How the units are linked:
θ: Lok->Fop, Taz->Pom, Lel->Gug, Tif->Sos, Lik->Vur, Fet->Kiv, Tur->Lik, Kam->Maz, Nal->Zop, Vib->Nik, Ber->Kat, Sib->Lok, Gep->Sem, Boz->Nez, Ves->Lom, Bal->Kif, Nez->Mas, Duk->Lig, Lav->Lar, Gug->Nat, Som->Pem, Sov->Nuf, Val->Vas, Pom->Kam, Gam->Fut, Kif->Tal, Zab->Vot, Zit->Mab, Zul->Tuk, Tuz->Bap, Nam->Bas, Das->Mog, Sos->Mik, Keb->Tol, Vel->Ves, Lor->Mos, Lag->Fet, Lig->Ber, Nuf->Gub, Kup->Lof, Dak->Lav, Fof->Lin, Lov->Piv, Nen->Lag, Lom->Gam, Ran->Ton, Fop->Dop, Lar->Tud, Nid->Sib, Gad->Niz, Riv->Doz, Gub->Pim, Lus->Lel, Mos->Dod, Fam->Vud, Piv->Nak, Nif->Vel, Vot->Zul, Lon->Bib, Tez->Tus, Nak->Fam, Kiv->Dob, Doz->Ran, Gim->Pok, Lof->Dak, Nat->Zas, Sem->Lor, Kiz->Keb, Mas->Dar, Kat->Tif, Vur->Nir, Tuk->Kup, Pem->Boz, Mik->Tuz, Vuk->Rog, Vas->Baf, Niz->Nal, Zav->Gep, Vud->Gim, Mut->Dat, Fut->Ger, Dob->Dem, Bap->Vov, Kot->Val, Pip->Deg, Rog->Buk, Vov->Vuk, Tud->Fof, Ton->Mut, Zas->Bal, Buk->Zav, Nik->Tez, Nog->Lus, Nir->Nen, Ger->Lon, Pok->Kot, Tus->Duk, Dar->Nid, Mog->Vib, Zop->Nog, Dat->Zab, Bas->Gad, Pim->Nif, Dem->Lov, Dop->Pip, Dod->Nam, Lin->Zit, Mab->Som, Baf->Kiz, Ren->Tur, Deg->Ren, Muf->Sov, Maz->Muf, Tol->Riv, Bib->Das, Tal->Taz
η: Lok->Gub, Taz->Ran, Lel->Vas, Tif->Dop, Lik->Fut, Fet->Mog, Tur->Gam, Kam->Mut, Nal->Gim, Vib->Boz, Ber->Lok, Sib->Nuf, Gep->Fet, Boz->Pom, Ves->Lav, Bal->Tol, Nez->Kam, Duk->Nid, Lav->Lus, Gug->Baf, Som->Tal, Sov->Vot, Val->Tuz, Pom->Ton, Gam->Tud, Kif->Riv, Zab->Nam, Zit->Bal, Zul->Gad, Tuz->Ren, Nam->Piv, Das->Som, Sos->Pip, Keb->Rog, Vel->Dak, Lor->Dob, Lag->Das, Lig->Sib, Nuf->Zul, Kup->Nal, Dak->Nog, Fof->Nat, Lov->Tus, Nen->Bib, Lom->Lar, Ran->Sem, Fop->Pim, Lar->Lel, Nid->Sov, Gad->Fam, Riv->Zav, Gub->Tuk, Lus->Val, Mos->Dem, Fam->Ber, Piv->Duk, Nif->Lof, Vot->Bas, Lon->Zit, Tez->Mas, Nak->Lig, Kiv->Vib, Doz->Gep, Gim->Tif, Lof->Zop, Nat->Kiz, Sem->Kiv, Kiz->Vuk, Mas->Maz, Kat->Fop, Vur->Ger, Tuk->Niz, Pem->Taz, Mik->Deg, Vuk->Vur, Vas->Bap, Niz->Vud, Zav->Lag, Vud->Kat, Mut->Mos, Fut->Fof, Dob->Nik, Bap->Tur, Kot->Mik, Pip->Vel, Rog->Nir, Vov->Lik, Tud->Gug, Ton->Lor, Zas->Keb, Buk->Nen, Nik->Nez, Nog->Kot, Nir->Lon, Ger->Lin, Pok->Sos, Tus->Dar, Dar->Muf, Mog->Pem, Zop->Pok, Dat->Dod, Bas->Nak, Pim->Kup, Dem->Tez, Dop->Nif, Dod->Lov, Lin->Zas, Mab->Kif, Baf->Vov, Ren->Lom, Deg->Ves, Muf->Zab, Maz->Dat, Tol->Buk, Bib->Mab, Tal->Doz
σ: Lok->Ber, Taz->Pem, Lel->Lar, Tif->Gim, Lik->Vov, Fet->Gep, Tur->Bap, Kam->Nez, Nal->Kup, Vib->Kiv, Ber->Fam, Sib->Lig, Gep->Doz, Boz->Vib, Ves->Deg, Bal->Zit, Nez->Nik, Duk->Piv, Lav->Ves, Gug->Tud, Som->Das, Sov->Nid, Val->Lus, Pom->Boz, Gam->Tur, Kif->Mab, Zab->Muf, Zit->Lon, Zul->Nuf, Tuz->Val, Nam->Zab, Das->Lag, Sos->Pok, Keb->Zas, Vel->Pip, Lor->Ton, Lag->Zav, Lig->Nak, Nuf->Sib, Kup->Pim, Dak->Vel, Fof->Fut, Lov->Dod, Nen->Buk, Lom->Ren, Ran->Taz, Fop->Kat, Lar->Lom, Nid->Duk, Gad->Zul, Riv->Kif, Gub->Lok, Lus->Lav, Mos->Mut, Fam->Gad, Piv->Nam, Nif->Dop, Vot->Sov, Lon->Nir, Tez->Dem, Nak->Bas, Kiv->Sem, Doz->Tal, Gim->Nal, Lof->Nif, Nat->Fof, Sem->Ran, Kiz->Nat, Mas->Tez, Kat->Vud, Vur->Vuk, Tuk->Gub, Pem->Mog, Mik->Kot, Vuk->Kiz, Vas->Lel, Niz->Tuk, Zav->Riv, Vud->Niz, Mut->Kam, Fut->Lik, Dob->Lor, Bap->Vas, Kot->Nog, Pip->Sos, Rog->Keb, Vov->Baf, Tud->Gam, Ton->Pom, Zas->Lin, Buk->Tol, Nik->Dob, Nog->Dak, Nir->Rog, Ger->Vur, Pok->Zop, Tus->Lov, Dar->Tus, Mog->Fet, Zop->Lof, Dat->Maz, Bas->Vot, Pim->Fop, Dem->Mos, Dop->Tif, Dod->Dat, Lin->Ger, Mab->Bib, Baf->Gug, Ren->Tuz, Deg->Mik, Muf->Dar, Maz->Mas, Tol->Bal, Bib->Nen, Tal->Som
ρ: Lok->Gad, Taz->Fet, Lel->Ren, Tif->Kup, Lik->Gug, Fet->Tal, Tur->Lel, Kam->Dob, Nal->Fop, Vib->Ran, Ber->Zul, Sib->Bas, Gep->Som, Boz->Sem, Ves->Kot, Bal->Nir, Nez->Lor, Duk->Zab, Lav->Mik, Gug->Tur, Som->Zav, Sov->Piv, Val->Ves, Pom->Kiv, Gam->Vas, Kif->Nen, Zab->Tus, Zit->Rog, Zul->Lig, Tuz->Lav, Nam->Dar, Das->Riv, Sos->Lof, Keb->Ger, Vel->Pok, Lor->Boz, Lag->Kif, Lig->Vot, Nuf->Nak, Kup->Kat, Dak->Sos, Fof->Vov, Lov->Maz, Nen->Bal, Lom->Val, Ran->Mog, Fop->Niz, Lar->Tuz, Nid->Nam, Gad->Sib, Riv->Bib, Gub->Fam, Lus->Deg, Mos->Nez, Fam->Nuf, Piv->Muf, Nif->Gim, Vot->Duk, Lon->Keb, Tez->Mut, Nak->Sov, Kiv->Taz, Doz->Das, Gim->Pim, Lof->Tif, Nat->Lik, Sem->Pem, Kiz->Fut, Mas->Mos, Kat->Tuk, Vur->Nat, Tuk->Ber, Pem->Gep, Mik->Dak, Vuk->Fof, Vas->Lom, Niz->Lok, Zav->Mab, Vud->Gub, Mut->Nik, Fut->Baf, Dob->Pom, Bap->Lar, Kot->Vel, Pip->Zop, Rog->Lin, Vov->Tud, Tud->Bap, Ton->Vib, Zas->Vur, Buk->Zit, Nik->Ton, Nog->Pip, Nir->Zas, Ger->Kiz, Pok->Nif, Tus->Dat, Dar->Dod, Mog->Doz, Zop->Dop, Dat->Tez, Bas->Nid, Pim->Vud, Dem->Kam, Dop->Nal, Dod->Mas, Lin->Vuk, Mab->Buk, Baf->Gam, Ren->Lus, Deg->Nog, Muf->Lov, Maz->Dem, Tol->Lon, Bib->Tol, Tal->Lag
χ: Lok->Lig, Taz->Som, Lel->Lav, Tif->Vud, Lik->Bap, Fet->Zav, Tur->Tuz, Kam->Boz, Nal->Tuk, Vib->Fet, Ber->Nak, Sib->Duk, Gep->Riv, Boz->Mog, Ves->Pip, Bal->Lin, Nez->Vib, Duk->Lov, Lav->Vel, Gug->Lar, Som->Bib, Sov->Dar, Val->Nog, Pom->Pem, Gam->Ren, Kif->Zit, Zab->Maz, Zit->Ger, Zul->Sov, Tuz->Kot, Nam->Dat, Das->Nen, Sos->Gim, Keb->Nat, Vel->Dop, Lor->Ran, Lag->Buk, Lig->Piv, Nuf->Nid, Kup->Gub, Dak->Nif, Fof->Gam, Lov->Mos, Nen->Rog, Lom->Deg, Ran->Tal, Fop->Ber, Lar->Ves, Nid->Tus, Gad->Vot, Riv->Bal, Gub->Sib, Lus->Dak, Mos->Ton, Fam->Bas, Piv->Dod, Nif->Fop, Vot->Muf, Lon->Vur, Tez->Dob, Nak->Nam, Kiv->Gep, Doz->Kif, Gim->Niz, Lof->Pim, Nat->Tud, Sem->Doz, Kiz->Gug, Mas->Nik, Kat->Fam, Vur->Vov, Tuk->Nuf, Pem->Das, Mik->Pok, Vuk->Baf, Vas->Lus, Niz->Zul, Zav->Tol, Vud->Gad, Mut->Pom, Fut->Tur, Dob->Sem, Bap->Val, Kot->Zop, Pip->Tif, Rog->Kiz, Vov->Vas, Tud->Lom, Ton->Taz, Zas->Fof, Buk->Keb, Nik->Kiv, Nog->Lof, Nir->Vuk, Ger->Lik, Pok->Nal, Tus->Dem, Dar->Tez, Mog->Lag, Zop->Kup, Dat->Kam, Bas->Zab, Pim->Lok, Dem->Lor, Dop->Kat, Dod->Mut, Lin->Fut, Mab->Lon, Baf->Lel, Ren->Mik, Deg->Sos, Muf->Mas, Maz->Nez, Tol->Zas, Bib->Nir, Tal->Mab
φ: Lok->Pim, Taz->Ton, Lel->Baf, Tif->Pip, Lik->Ger, Fet->Vib, Tur->Fut, Kam->Dat, Nal->Pok, Vib->Nez, Ber->Fop, Sib->Gub, Gep->Kiv, Boz->Kam, Ves->Lar, Bal->Riv, Nez->Maz, Duk->Sib, Lav->Lel, Gug->Kiz, Som->Taz, Sov->Zul, Val->Bap, Pom->Mut, Gam->Fof, Kif->Doz, Zab->Bas, Zit->Kif, Zul->Niz, Tuz->Tur, Nam->Nak, Das->Pem, Sos->Deg, Keb->Buk, Vel->Lav, Lor->Dem, Lag->Mog, Lig->Lok, Nuf->Tuk, Kup->Zop, Dak->Lus, Fof->Zas, Lov->Duk, Nen->Das, Lom->Tud, Ran->Lor, Fop->Nif, Lar->Gug, Nid->Nuf, Gad->Vud, Riv->Gep, Gub->Kup, Lus->Vas, Mos->Lov, Fam->Kat, Piv->Lig, Nif->Dak, Vot->Gad, Lon->Mab, Tez->Dar, Nak->Ber, Kiv->Nik, Doz->Sem, Gim->Sos, Lof->Nog, Nat->Keb, Sem->Dob, Kiz->Rog, Mas->Muf, Kat->Dop, Vur->Lon, Tuk->Nal, Pem->Pom, Mik->Ren, Vuk->Nir, Vas->Vov, Niz->Gim, Zav->Fet, Vud->Tif, Mut->Dod, Fut->Lin, Dob->Tez, Bap->Lik, Kot->Tuz, Pip->Ves, Rog->Nen, Vov->Vur, Tud->Nat, Ton->Mos, Zas->Tol, Buk->Lag, Nik->Mas, Nog->Val, Nir->Bib, Ger->Zit, Pok->Mik, Tus->Nid, Dar->Sov, Mog->Boz, Zop->Kot, Dat->Nam, Bas->Fam, Pim->Lof, Dem->Tus, Dop->Vel, Dod->Piv, Lin->Bal, Mab->Tal, Baf->Vuk, Ren->Gam, Deg->Lom, Muf->Vot, Maz->Zab, Tol->Zav, Bib->Som, Tal->Ran

In the rows, 128 means zero.

The rows follow the links: the fewer symbols apart two units are, the more alike their rows tend to be.

Each row is also shifted at random along 4 hidden directions that mean nothing.

Some units, each with a row of numbers:
Bal: 101 143 127 127 132 150 125 136 111 147 141 126 124 96 131 106 122 127 92 120 136 137 100 129 81 143 83 83 127 117 142 111 149 115 103 117 132 159 123 148 139 101 118 119 132 123 135 131 138 119 145 111 103 123 149 151 130 120
Mas: 181 116 106 131 129 129 119 129 123 104 137 101 124 101 146 168 180 124 163 143 137 111 113 160 164 92 155 138 158 97 105 115 119 151 180 146 137 112 147 123 115 170 150 94 134 121 119 110 99 180 143 128 130 163 108 156 153 130
Sem: 131 124 115 110 124 136 124 147 134 102 145 122 148 128 143 113 126 117 131 139 156 137 119 149 101 140 108 129 139 153 131 90 141 132 106 125 85 127 148 140 90 134 127 99 126 132 106 104 122 124 131 91 136 149 112 156 143 146
Fut: 160 129 131 160 104 131 143 123 123 145 155 132 87 141 129 113 113 145 127 157 117 101 144 119 159 129 131 109 129 137 101 169 132 145 142 123 132 136 143 149 147 132 165 131 143 114 122 149 135 141 129 117 151 116 113 123 97 104
Pip: 58 101 138 141 145 99 121 116 104 117 121 159 132 117 108 136 149 136 123 114 137 144 135 129 103 124 147 133 98 118 179 120 131 134 117 128 130 137 106 114 118 112 114 153 136 118 134 127 120 121 113 135 111 138 150 159 114 153
Lik: 66 138 134 142 100 157 143 149 129 157 137 122 113 150 116 88 90 132 92 144 111 147 118 106 52 176 97 103 108 146 134 144 168 127 99 86 132 136 116 155 114 108 133 135 132 112 160 153 164 120 139 118 127 104 110 104 95 140
Lor: 156 108 115 128 121 147 113 129 134 105 141 129 126 146 154 154 146 121 159 153 143 80 139 156 195 81 158 144 169 147 91 135 126 146 156 138 116 114 180 121 124 159 168 109 136 124 80 120 107 170 137 113 142 146 105 155 149 116
Gug: 107 144 127 159 114 104 162 117 117 131 169 148 106 119 123 104 107 142 124 161 136 140 140 107 143 156 120 120 108 143 124 129 100 134 105 132 106 136 136 151 141 134 134 136 144 121 134 125 128 87 122 116 147 125 124 122 85 112
Bas: 157 147 142 120 146 146 119 126 161 155 92 87 135 162 126 156 122 119 144 104 104 120 140 116 167 117 120 148 134 108 93 150 125 114 170 142 158 98 122 115 158 152 124 119 94 159 137 151 141 145 122 166 157 107 119 77 145 115
Baf: 196 129 114 161 103 96 156 129 113 121 172 143 104 107 102 105 125 145 124 170 132 143 126 128 92 156 117 114 114 141 139 120 129 143 106 112 112 134 137 155 102 134 149 129 159 92 143 120 132 114 129 113 134 141 108 143 83 143
Ren: 102 141 142 128 107 103 150 147 124 151 115 130 122 137 111 111 100 140 125 110 109 158 148 116 112 161 140 119 123 129 129 140 126 128 132 108 126 139 105 120 132 102 107 164 138 141 155 147 152 129 117 146 149 120 140 72 98 140
Gep: 136 144 108 93 120 126 130 145 125 111 142 134 156 108 135 106 127 116 130 127 142 136 110 154 111 150 113 115 152 167 146 83 115 113 95 132 97 152 129 136 86 114 98 121 135 149 105 98 127 107 136 100 119 159 145 145 155 142
Tif: 109 113 163 126 132 132 123 128 132 140 96 151 143 141 135 134 142 142 125 115 109 126 128 115 106 121 151 142 101 112 164 163 171 138 125 111 152 121 94 111 116 119 106 144 116 119 148 147 147 152 111 150 115 111 132 112 140 144
Boz: 97 129 123 117 127 144 122 134 140 99 138 134 147 137 157 126 113 111 138 145 157 127 130 131 138 117 126 145 148 159 113 107 125 134 105 129 88 122 169 134 124 138 138 108 130 136 103 109 112 109 140 105 130 133 110 147 142 122
Taz: 42 118 118 96 127 165 94 151 136 136 125 99 147 167 126 127 147 108 138 115 137 97 129 184 99 152 94 100 142 159 136 119 190 107 144 99 113 138 128 136 67 117 115 101 106 155 79 146 144 195 136 96 141 151 130 150 153 149
Kup: 103 100 143 123 129 141 118 118 132 131 104 155 147 162 118 130 139 128 120 126 113 115 129 117 95 121 149 151 108 137 177 152 160 134 104 117 150 111 101 117 99 114 114 147 114 114 135 135 139 132 119 150 107 115 130 132 144 156
Fet: 92 145 114 98 127 126 128 132 131 117 150 139 148 124 142 118 125 117 142 130 149 119 127 159 162 135 112 120 150 165 129 94 108 111 110 152 98 151 139 138 105 119 104 123 127 155 86 109 120 109 131 97 130 148 151 143 156 126
Nif: 150 112 153 144 140 95 137 111 115 121 118 167 127 111 147 142 156 155 150 124 126 119 138 115 174 94 165 142 105 101 147 155 119 153 138 145 133 125 113 116 145 138 113 148 128 124 136 122 110 131 104 145 123 125 136 128 130 118
Nen: 218 131 107 132 132 126 116 135 103 124 151 127 115 88 118 124 136 124 117 130 146 123 119 149 109 129 101 90 148 133 123 104 132 121 124 126 119 155 149 141 135 114 148 120 149 109 112 129 119 139 145 104 110 148 148 178 119 128
Kiv: 145 124 114 134 137 117 126 119 129 95 161 145 132 122 160 132 129 126 158 144 166 110 143 143 195 104 128 141 148 154 101 107 103 136 127 154 81 125 179 138 137 155 149 102 132 140 79 100 96 115 123 89 150 143 118 158 138 100
Vov: 112 144 138 162 112 128 155 122 128 146 155 138 93 135 129 105 100 143 121 154 122 128 143 103 135 149 114 109 113 139 115 152 125 136 119 120 121 135 141 149 151 128 150 139 137 119 136 144 145 113 125 122 153 111 116 112 89 105
Nir: 138 143 128 132 125 142 132 128 109 149 156 131 105 88 144 115 136 143 117 133 125 115 109 133 137 130 102 83 128 107 123 134 134 128 132 132 140 159 122 151 146 120 126 121 134 125 127 130 132 133 142 111 117 130 144 142 126 96
Vot: 135 140 118 124 145 127 122 105 150 122 116 121 135 145 112 154 131 110 143 125 121 124 135 130 182 111 141 172 136 132 116 117 78 111 141 168 151 110 125 113 139 147 134 132 116 146 123 117 108 99 124 160 138 130 135 117 155 121
Pok: 161 106 142 138 142 90 138 125 106 114 123 157 132 99 122 138 160 151 142 119 134 144 130 125 110 123 152 128 99 97 163 132 143 150 133 120 124 128 106 114 126 126 119 141 131 112 147 116 121 146 112 138 117 134 136 144 114 142
Kot: 125 84 114 136 131 91 120 125 102 110 126 144 122 124 74 145 155 135 127 122 139 136 149 154 90 133 146 122 120 134 169 118 138 134 133 112 134 135 118 109 94 106 141 153 157 100 126 144 118 159 118 138 107 154 151 172 95 175
Bib: 191 117 99 121 129 135 110 131 102 124 151 123 118 101 100 121 143 119 111 131 147 116 120 166 95 130 103 86 148 149 141 99 134 119 122 121 129 159 145 132 109 103 146 121 150 111 108 130 121 146 150 109 98 154 154 188 128 142
Ves: 55 112 132 127 124 114 129 139 115 135 102 136 130 145 91 129 108 130 108 111 121 148 150 124 87 150 145 128 123 141 153 131 132 123 118 103 134 140 109 113 121 88 122 169 144 124 146 155 141 132 117 147 114 122 150 119 95 164
Zas: 154 123 124 129 104 156 126 133 113 161 151 117 97 116 119 124 167 148 127 143 100 79 110 164 128 130 114 70 142 115 121 159 169 137 162 114 163 159 113 149 109 126 144 124 138 110 115 151 145 198 147 121 120 139 140 145 136 123
Gub: 118 107 137 140 155 125 113 97 144 130 124 131 141 174 111 145 142 124 136 126 126 107 144 125 143 127 116 159 91 132 150 155 146 121 129 135 138 98 115 121 119 153 139 119 93 128 116 134 119 129 106 136 144 118 115 147 128 133
Tus: 112 117 99 126 141 138 110 129 128 103 119 94 136 115 115 151 154 102 125 124 150 148 106 141 98 119 122 154 137 110 134 90 119 127 136 136 138 106 133 121 114 140 144 109 127 119 143 112 110 126 148 143 111 149 119 156 135 148
Kif: 167 141 125 127 145 142 110 127 127 142 136 122 106 121 140 130 107 130 132 111 142 100 151 129 188 101 113 94 158 139 80 135 109 122 146 144 117 156 166 126 186 113 147 128 131 152 88 147 123 139 133 113 131 113 150 135 123 86
Lig: 94 129 110 113 139 118 123 101 141 119 128 135 153 146 98 144 149 105 131 131 121 120 122 147 147 136 129 168 114 148 159 105 84 100 112 167 149 108 99 123 87 141 109 127 119 140 124 104 106 82 127 151 121 151 145 139 159 151
Pem: 146 138 123 111 131 130 125 148 134 121 137 111 141 128 151 120 127 125 147 120 142 119 132 148 139 137 110 108 148 139 112 113 143 117 136 125 94 134 145 136 111 134 114 100 116 154 97 119 136 157 123 90 149 140 121 130 143 123
Tur: 134 121 119 156 110 95 148 127 114 146 158 123 96 134 96 126 144 149 151 146 114 108 151 158 147 156 128 103 117 134 121 152 144 135 164 116 132 134 118 145 102 137 141 128 137 122 121 148 140 174 112 112 167 142 127 129 92 134
Fof: 118 149 144 147 100 148 149 134 129 153 145 139 104 130 137 93 85 139 95 157 111 136 119 93 104 149 118 115 118 135 114 149 133 139 102 108 126 140 133 150 150 117 142 142 143 114 154 139 154 96 137 124 126 104 115 101 97 111

Start, symbols taken left to right, then the unit you end at.
Answer with the unit's name.
72 100 123 136 128 102 133 130 108 120 113 152 130 134 84 131 120 128 117 121 132 150 151 131 92 139 149 133 120 151 163 117 118 127 109 117 126 140 113 109 116 92 129 168 153 118 142 139 124 118 118 145 107 137 153 147 94 168
η σ θ σ: Tuz
105 155 142 129 110 159 140 133 124 167 141 135 107 111 151 99 117 148 101 138 100 116 104 116 126 135 114 94 131 119 114 154 141 127 125 117 149 157 114 152 151 114 125 133 131 126 139 141 158 130 138 122 121 107 136 100 130 99
η χ: Fof
117 152 142 126 153 115 140 98 153 125 126 134 154 134 130 133 120 121 134 119 126 149 125 109 159 136 117 170 96 120 142 111 83 110 111 167 131 103 108 124 140 150 99 119 103 155 145 98 111 56 113 146 140 120 128 108 146 117
ρ η: Lig
84 128 116 142 105 88 156 122 114 131 160 143 113 127 97 114 136 137 135 152 118 134 132 147 122 172 122 114 112 152 150 118 114 125 124 126 121 146 106 146 87 123 119 142 150 124 132 129 132 122 120 122 145 155 140 128 102 146
σ θ χ: Lel
117 136 123 126 147 155 108 137 150 129 91 83 138 150 117 146 117 99 116 105 132 154 120 114 98 125 119 158 138 112 107 116 124 114 137 131 151 101 132 115 150 136 142 117 115 135 153 134 131 122 142 159 124 112 113 110 133 140
θ σ: Vot
131 124 130 134 109 99 139 141 123 142 113 135 113 138 99 132 119 139 135 116 112 134 155 133 132 140 151 114 136 139 129 144 125 131 150 113 136 140 117 113 130 108 129 165 144 126 140 157 143 158 114 145 142 132 143 105 94 146
η φ: Tur
136 140 134 132 140 165 105 147 118 166 124 94 106 112 131 119 122 136 110 105 131 118 120 134 94 142 81 72 138 103 106 143 178 115 150 95 139 155 133 143 156 113 133 111 116 132 127 163 159 178 139 113 120 113 140 137 115 109
η χ ρ σ: Vur
145 142 120 114 141 132 123 128 150 119 103 107 143 136 115 141 112 100 120 121 127 157 118 110 124 126 131 171 136 127 128 103 92 108 118 150 149 104 124 116 139 133 130 130 121 137 152 113 119 83 138 163 124 124 125 109 144 142
η η ρ: Duk
78 116 162 139 153 109 128 128 116 139 103 143 131 120 130 134 136 149 129 100 125 146 139 105 110 128 136 125 98 92 153 147 154 140 134 112 128 134 103 114 152 118 108 149 118 132 152 147 139 142 108 140 122 107 136 118 110 135
χ η ρ: Kup
136 136 121 128 128 153 119 139 106 153 141 113 111 100 125 110 140 138 110 124 126 120 107 147 84 144 84 74 134 111 128 132 162 118 134 104 138 156 121 147 130 111 129 114 127 116 134 139 142 160 145 109 111 130 143 150 125 125
θ φ θ: Taz
191 104 138 132 125 103 135 114 119 105 122 175 150 123 126 130 153 136 129 146 123 136 117 117 108 114 165 155 108 129 180 139 135 146 98 124 134 118 110 117 101 127 119 145 138 99 141 109 117 111 120 145 99 133 125 146 142 153
φ φ θ: Tuz
162 121 112 129 145 137 108 141 135 117 108 85 135 127 117 153 135 104 124 114 147 148 119 131 101 121 118 151 140 104 112 109 125 125 144 129 148 100 139 121 133 151 152 106 123 123 152 122 119 136 143 148 121 136 108 142 132 143
θ σ: Nid
59 139 128 100 133 148 112 134 138 133 133 115 145 146 149 123 128 119 146 112 134 102 137 162 164 133 106 112 148 155 113 122 134 105 139 135 102 144 139 135 112 126 109 115 113 168 81 133 131 145 126 95 148 135 142 127 157 121
θ σ: Kiv
105 155 138 140 105 146 148 117 124 150 155 151 105 112 152 99 106 142 106 158 109 117 114 106 155 123 128 113 127 130 115 145 110 136 104 137 143 156 130 150 158 117 130 144 146 121 132 131 136 94 144 125 121 114 139 104 121 94
θ χ: Vuk
103 144 132 138 125 143 134 115 112 147 160 147 109 92 149 111 132 148 120 138 120 102 111 133 164 122 111 96 129 114 116 134 116 127 124 150 142 166 123 153 157 120 126 130 136 130 120 131 128 113 139 115 120 129 152 140 133 84
φ θ σ ρ: Mab
170 126 113 144 104 66 154 115 109 121 167 151 99 111 100 136 146 151 156 152 117 117 156 152 190 138 158 120 131 143 127 132 88 142 155 148 129 141 123 125 109 132 137 154 155 123 114 128 113 141 104 127 157 162 146 128 99 130
σ φ: Tud
92 141 133 120 105 167 128 147 115 172 135 115 115 117 131 99 130 140 101 128 104 117 89 139 71 150 92 77 127 111 133 145 178 122 127 97 151 157 100 154 118 104 116 124 127 121 149 150 165 160 152 117 110 117 140 117 136 128
χ ρ σ: Vov
128 140 118 112 138 145 117 145 147 119 87 97 152 136 110 130 101 94 97 110 132 183 101 109 54 144 119 165 130 125 135 90 114 110 100 125 144 103 119 121 124 121 125 126 124 126 177 117 136 84 148 157 107 120 113 112 138 164
φ η χ: Duk
